Below is a small trained network, with its code and all its weights. Each question gives an input and a target symbol and asks what happens when units are switched off, that is, made to give their printed mean instead of their output.

import numpy as np


def w(rows, s, z=0):
    codes = np.array(rows[::2]) - 128.0
    scale = np.full(codes.shape[1], s)
    scale[-1] = z or s
    return codes * scale


def f(y):
    return np.maximum(y, 0)


def softmax(a):
    e = np.exp(a - a.max(-1, keepdims=True))
    return e / e.sum(-1, keepdims=True)


def log_softmax(a):
    a = a - a.max(-1, keepdims=True)
    return a - np.log(np.exp(a).sum(-1, keepdims=True))


def net(x, mask):
    ids = ['δεζηθλμστφψ'.index(c) for c in x.split()]
    T = len(ids)
    res = E[ids] + P[:T]
    r = res
    for j in range(3):
        rows = slice(4 * j, 4 * j + 4)
        q, k, v = (r @ M[0][rows].T for M in (Q, K, V))
        z = softmax(np.where(np.tri(T) > 0, q @ k.T / 4**0.5, -1e9)) @ v
        o = O[0][rows]
        res = res + np.where(mask[j], z, o[:, -1]) @ o[:, :-1]
    y = f(res @ A[0][:, :-1].T + A[0][:, -1])
    res = res + np.where(mask[3:19], y, B[0][:, -1]) @ B[0][:, :-1]
    return log_softmax(res[-1] @ U[:, :-1].T + U[:, -1])


Q, K, V, O, A, B = {}, {}, {}, {}, {}, {}
E = w([
[110,191,144],'δ',
[134,147,85],'ε',
[171,72,157],'ζ',
[157,121,113],'η',
[143,80,144],'θ',
[57,54,129],'λ',
[126,195,143],'μ',
[158,55,85],'σ',
[137,198,150],'τ',
[54,113,208],'φ',
[7,150,117],'ψ',
],0.018)
P = w([
[234,223,1],'0',
[160,152,154],'1',
[155,143,160],'2',
[152,143,162],'3',
[150,134,161],'4',
[146,130,161],'5',
[144,132,165],'6',
[139,127,171],'7',
[133,123,173],'8',
[129,120,170],'9',
[123,117,175],'10',
[120,117,174],'11',
],0.006)
Q[0] = w([
[134,128,213],'H0',
[92,72,82],'H0',
[94,117,114],'H0',
[57,134,140],'H0',
[132,171,117],'H1',
[96,165,167],'H1',
[103,247,255],'H1',
[165,154,179],'H1',
[106,117,109],'H2',
[95,212,163],'H2',
[112,72,84],'H2',
[149,192,179],'H2',
],0.032)
K[0] = w([
[159,146,198],'H0',
[111,66,97],'H0',
[103,112,122],'H0',
[74,130,148],'H0',
[166,157,98],'H1',
[157,129,120],'H1',
[254,189,129],'H1',
[177,174,155],'H1',
[145,118,134],'H2',
[165,167,68],'H2',
[130,94,168],'H2',
[117,169,84],'H2',
],0.038)
V[0] = w([
[97,122,92],'H0',
[82,115,98],'H0',
[122,121,212],'H0',
[133,130,118],'H0',
[2,157,93],'H1',
[164,166,155],'H1',
[103,197,153],'H1',
[109,70,103],'H1',
[124,133,131],'H2',
[134,94,111],'H2',
[141,140,139],'H2',
[37,159,115],'H2',
],0.013)
O[0] = w([
[144,155,191,56],'H0',
[163,175,184,35],'H0',
[181,181,46,192],'H0',
[120,119,137,126],'H0',
[226,193,10,198],'H1',
[78,87,102,187],'H1',
[124,104,34,250],'H1',
[175,165,193,31],'H1',
[124,125,126,132],'H2',
[174,131,138,83],'H2',
[104,116,118,154],'H2',
[121,181,150,109],'H2',
],0.012,0.0026)
A[0] = w([
[42,160,155,124],'N0',
[99,134,176,75],'N1',
[96,241,134,53],'N2',
[146,154,91,192],'N3',
[168,127,76,61],'N4',
[37,167,126,59],'N5',
[119,207,121,203],'N6',
[111,75,115,2],'N7',
[210,82,128,158],'N8',
[110,148,93,102],'N9',
[94,126,92,214],'N10',
[76,142,182,165],'N11',
[142,179,100,49],'N12',
[131,124,130,87],'N13',
[74,255,131,160],'N14',
[185,139,109,17],'N15',
],0.014,0.0081)
B[0] = w([
[145,156,33,214],'N0',
[44,127,142,168],'N1',
[234,200,62,159],'N2',
[49,126,90,247],'N3',
[157,133,215,221],'N4',
[118,207,232,205],'N5',
[72,103,139,207],'N6',
[1,135,39,154],'N7',
[74,177,155,222],'N8',
[107,171,142,191],'N9',
[228,75,133,242],'N10',
[222,105,129,200],'N11',
[202,147,161,189],'N12',
[143,149,98,128],'N13',
[49,78,190,193],'N14',
[156,79,65,201],'N15',
],0.025,0.013)
U = w([
[118,115,101,155],'δ',
[219,116,84,94],'ε',
[60,83,95,102],'ζ',
[150,55,76,172],'η',
[123,104,107,147],'θ',
[42,196,99,68],'λ',
[122,123,95,149],'μ',
[121,70,167,54],'σ',
[134,203,1,156],'τ',
[116,116,108,254],'φ',
[170,177,139,100],'ψ',
],0.0092,0.0072)

Each question gives the input, a string of symbols that net reads in full, and the target symbol t.
The units are the heads (4 rows each of Q, K, V and O) and the neurons (one row each of A and B). Each row of codes is followed by its name. A weight is (code - 128) times the scale printed after its matrix; where a second scale follows, it is the last column's (O, A, B and U).
mask holds one flag per unit, heads first, then neurons. A switched-off unit (its flag False) gives its mean, the last column of its rows in O or B, instead of its output. The means were averaged over made-up inputs and are rounded, as every weight is.
A unit's drop is (log p(t) with every unit on - log p(t) with that unit switched off) / (log p(t) with every unit on - log p(t) with every unit switched off).
The circuit of an input: a set's keep is (log p(t) with only the set's units on - log p(t) with every unit switched off) / (log p(t) with every unit on - log p(t) with every unit switched off). Starting from the 12 units with the biggest drops (on a tie, the unit counted first), units are removed one at a time, each time the one whose removal leaves the highest keep (on an exact tie, the one counted first), for as long as the keep stays at least 0.8.
units of the circuit, in order: the units of the circuit, biggest drop first
k most important neurons: the k neurons with the biggest drops, biggest first
heads that matter: for each layer, one digit per head in row order, 1 if its drop is at least 0.15 and else 0, layers parted by /
drop of u: that unit's drop, to one decimal
input ε η τ ζ ζ τ δ τ ζ η σ τ, target ζ: heads that matter => 100
input τ τ τ ζ σ η φ λ τ σ ε, target λ: units of the circuit, in order => H1, N10
input σ σ η ζ ψ η λ η δ ζ τ ζ, target λ: 3 most important neurons => N8, N3, N10
input τ η τ τ λ μ τ μ η ζ η, target λ: heads that matter => 010
input σ μ η φ, target η: units of the circuit, in order => N5, H2
input η δ ζ τ η ζ η ζ τ ψ, target ψ: units of the circuit, in order => N11, N5, H1
input τ τ η σ τ τ τ τ ψ η φ, target τ: units of the circuit, in order => H1, N0
input φ θ τ η η ζ ψ τ ζ ζ, target ψ: 3 most important neurons => N4, N8, N12
input λ η θ η τ τ τ θ, target λ: units of the circuit, in order => N10, H1
input ζ λ τ η ζ τ τ θ, target λ: 4 most important neurons => N10, N8, N11, N0
input ψ μ φ τ, target λ: 2 most important neurons => N14, N11
input τ τ τ θ ζ σ θ ζ τ τ τ ψ, target ψ: 4 most important neurons => N5, N10, N3, N11
input ζ φ μ, target ψ: 2 most important neurons => N11, N5
input λ λ η τ ζ, target λ: most important neuron => N8
input σ λ ψ τ η η ζ λ ζ τ, target η: 3 most important neurons => N10, N5, N8
input σ ζ δ τ τ θ ε, target ε: 3 most important neurons => N11, N3, N14
input σ δ τ ψ τ σ η ψ τ λ, target λ: 4 most important neurons => N14, N10, N6, N11
input τ τ η η λ η η ζ η σ τ, target τ: units of the circuit, in order => H1, N14, N4
input μ η θ η η τ η, target η: 3 most important neurons => N5, N8, N4
input λ σ η τ τ ψ θ, target ψ: units of the circuit, in order => N4, H1
input τ ζ η τ ε τ η τ λ σ λ ε, target λ: 4 most important neurons => N10, N14, N6, N11
input ψ η λ τ τ φ, target λ: 2 most important neurons => N14, N5
input δ λ τ, target σ: most important neuron => N10
input μ τ φ δ ζ σ ψ σ ζ ε, target ψ: 4 most important neurons => N4, N12, N8, N2
input ψ δ η τ σ τ δ, target λ: heads that matter => 101
input η η ζ ε λ σ φ η ψ σ ψ τ, target ε: drop of N10 => -0.1
input τ ψ ψ ψ η μ τ ζ σ μ, target τ: drop of N6 => 0.1
input ζ η σ τ θ σ μ, target ψ: drop of N15 => 0.2
input η ζ τ τ φ, target ε: drop of N8 => 0.2
